Small tables with named rows and columns. After each table, cells are looked up by row and column.

nad =
columns: sule, mopa, gozosa, gazog, renor, bifud, tabe, vozaguf, mupasub, kobebin
vun: [-16290, 71112, -17477, -46606, 6492, -10561, -18110, 15727, -3807, 55920]
gugan: [-14930, -7693, 1459, -6552, -1334, 12886, -4361, 39352, -28434, -61361]
vuk: [400, 23761, 19198, -47365, 61669, 2084, 20098, -64876, -22747, 1643]
diti: [-5938, -36027, 5938, -567, 8109, -2551, 7396, -60656, -28718, -44597]
piduku: [-25458, -55136, -30804, 18725, -67917, -13131, -34767, 50403, -16618, -64669]
tid: [-14865, -83533, -25477, -13093, -35727, -37015, -24513, -33088, -6929, -43965]
lasokid: [-3048, -1295, 23509, -97332, 85568, 5458, 13101, 42799, -15232, -59481]

tid, tabe: -24513
lasokid, mupasub: -15232
piduku, gozosa: -30804
piduku, bifud: -13131
gugan, gozosa: 1459
lasokid, sule: -3048
gugan, tabe: -4361
piduku, kobebin: -64669
vun, tabe: -18110
lasokid, tabe: 13101
diti, mupasub: -28718
vuk, kobebin: 1643
tid, gozosa: -25477
piduku, mupasub: -16618
piduku, vozaguf: 50403

sunu
            nen     los     nar    memi     vir  kinepor  zabidut  fibirin    pivi
luneko   -16185   27867   18617  -51794   -6627   -41347   -41859   -47555   43182
gudozi    -6147  -44853  -40780   12275   19783    44367   -36300     4000    3242
ludomuf  -52958   12394   -6668   -5180  -20258    -8937    25739   -98752  -26588
tidup     21109   18713   -9430  -10572  -72599   -61808   -48751     7158   19077
duz      -20974   26826   -9198    6885  -30088   -29023   -52424   -20247   33431
sapi     -50288   35558    7911   53000  -14244    -9326   -13415    17703  -16071
kupumuz  -57912   39171  -11865   19956  -15264   -43827   -18539   -36825   19270
kir       34963  -19960   -8405  -46403  -79219   -18922    -2486   -66538  -29940

What is the fibirin of gudozi in sunu? 4000
What is the nar of tidup in sunu? -9430
What is the nen of tidup in sunu? 21109
What is the vir of gudozi in sunu? 19783
What is the nar of luneko in sunu? 18617
What is the vir of sapi in sunu? -14244
What is the memi of gudozi in sunu? 12275

temer.csv
,nena,pel,tuv,nipazug,rukuref,lan
sen,-52.026,12.606,-80.584,19.780,10.630,-27.540
fovumo,-49.684,16.269,-72.672,15.855,14.285,-13.036
pofupus,-38.446,22.310,-44.744,4.423,22.406,23.241
kav,-15.886,-21.250,-50.036,18.789,-23.643,-82.720
tar,40.636,-24.760,56.367,-17.027,-23.377,-9.299
mibazov,17.892,-28.697,7.313,1.366,-29.014,-54.982

What is the nipazug of pofupus in temer? 4.423
What is the pel of mibazov in temer? -28.697
What is the rukuref of pofupus in temer? 22.406
What is the lan of sen in temer? -27.540
What is the nena of kav in temer? -15.886
What is the rukuref of kav in temer? -23.643
What is the nena of sen in temer? -52.026
What is the pel of sen in temer? 12.606
What is the pel of kav in temer? -21.250
What is the nena of mibazov in temer? 17.892
What is the nipazug of tar in temer? -17.027
What is the nena of pofupus in temer? -38.446
What is the tuv of sen in temer? -80.584
What is the nipazug of kav in temer? 18.789
What is the lan of fovumo in temer? -13.036
What is the rukuref of tar in temer? -23.377
Row with the largest nipazug: sen

Table zuranan
	tedoriv	pil	fepiba
sar	-28.35	-52.37	-11.82
gegosik	-53.78	-28.65	5.46
bupe	-56.46	1.49	-53.24
mik	-28.35	12.46	-73.65
belid	-7.32	54.68	-41.64
pid	-89.62	1.44	-57.27
lometa	-28.35	1.49	1.41
ketova	-28.35	1.49	5.46
bapi	0.89	54.68	-41.64
fazuto	-61.96	0.09	-40.88
pofup	19.04	54.47	-52.11
latu	19.04	49.87	-41.64
pel	-16.76	-2.53	-99.85

pil of mik: 12.46
tedoriv of sar: -28.35
tedoriv of bupe: -56.46
fepiba of belid: -41.64
pil of sar: -52.37
tedoriv of pid: -89.62
pil of bapi: 54.68
pil of belid: 54.68
pil of gegosik: -28.65

Table vuf
,sonibo,gofu,tada,samu,suto,veti
nane,43,44,32,40,28,31
keredal,46,49,31,44,33,32
nikufa,36,39,32,48,40,27
nadem,21,22,38,49,59,26
zuli,20,25,37,57,54,44
losa,16,26,34,46,63,30
zoz,30,38,36,53,62,40
robil,9,23,34,53,78,44
zun,15,19,45,49,73,35
mulip,24,19,43,67,79,43
nuzora,39,38,42,49,84,32

veti of zun is 35
samu of mulip is 67
suto of zuli is 54
sonibo of keredal is 46
veti of nane is 31
suto of zoz is 62

Table veku
|  | keb | kidu | lotigef | forer | mumag | vop |
|---|---|---|---|---|---|---|
| luvolik | 3375 | 2416 | 2854 | 8553 | 7986 | 6627 |
| laval | 2411 | 2326 | 7098 | 8727 | 6859 | 4326 |
| fodo | 2299 | 7008 | 8785 | 6881 | 4393 | 2427 |
| kof | 2371 | 3827 | 9213 | 7394 | 6179 | 2782 |
| kob | 3506 | 2436 | 2738 | 8367 | 8072 | 6680 |
| geti | 4240 | 9303 | 7263 | 5987 | 2634 | 2320 |
| feg | 2287 | 6504 | 8947 | 6908 | 4682 | 2413 |
| nido | 2438 | 2422 | 7462 | 8556 | 6803 | 4096 |
| kef | 2415 | 3125 | 8852 | 7768 | 6506 | 3146 |
| leso | 2604 | 8078 | 8231 | 6723 | 3679 | 2448 |
| bimeda | 2350 | 4184 | 9303 | 7269 | 6006 | 2663 |
| mimemi | 3696 | 2447 | 2583 | 8085 | 8241 | 6731 |

What is the forer of kef in veku?
7768
What is the keb of fodo in veku?
2299
What is the mumag of bimeda in veku?
6006
What is the kidu of geti in veku?
9303
What is the mumag of leso in veku?
3679
What is the forer of geti in veku?
5987
What is the lotigef of kob in veku?
2738
What is the keb of mimemi in veku?
3696
What is the lotigef of bimeda in veku?
9303
What is the mumag of kof in veku?
6179
What is the lotigef of kef in veku?
8852
What is the forer of luvolik in veku?
8553
What is the keb of nido in veku?
2438
Row with the largest kidu: geti

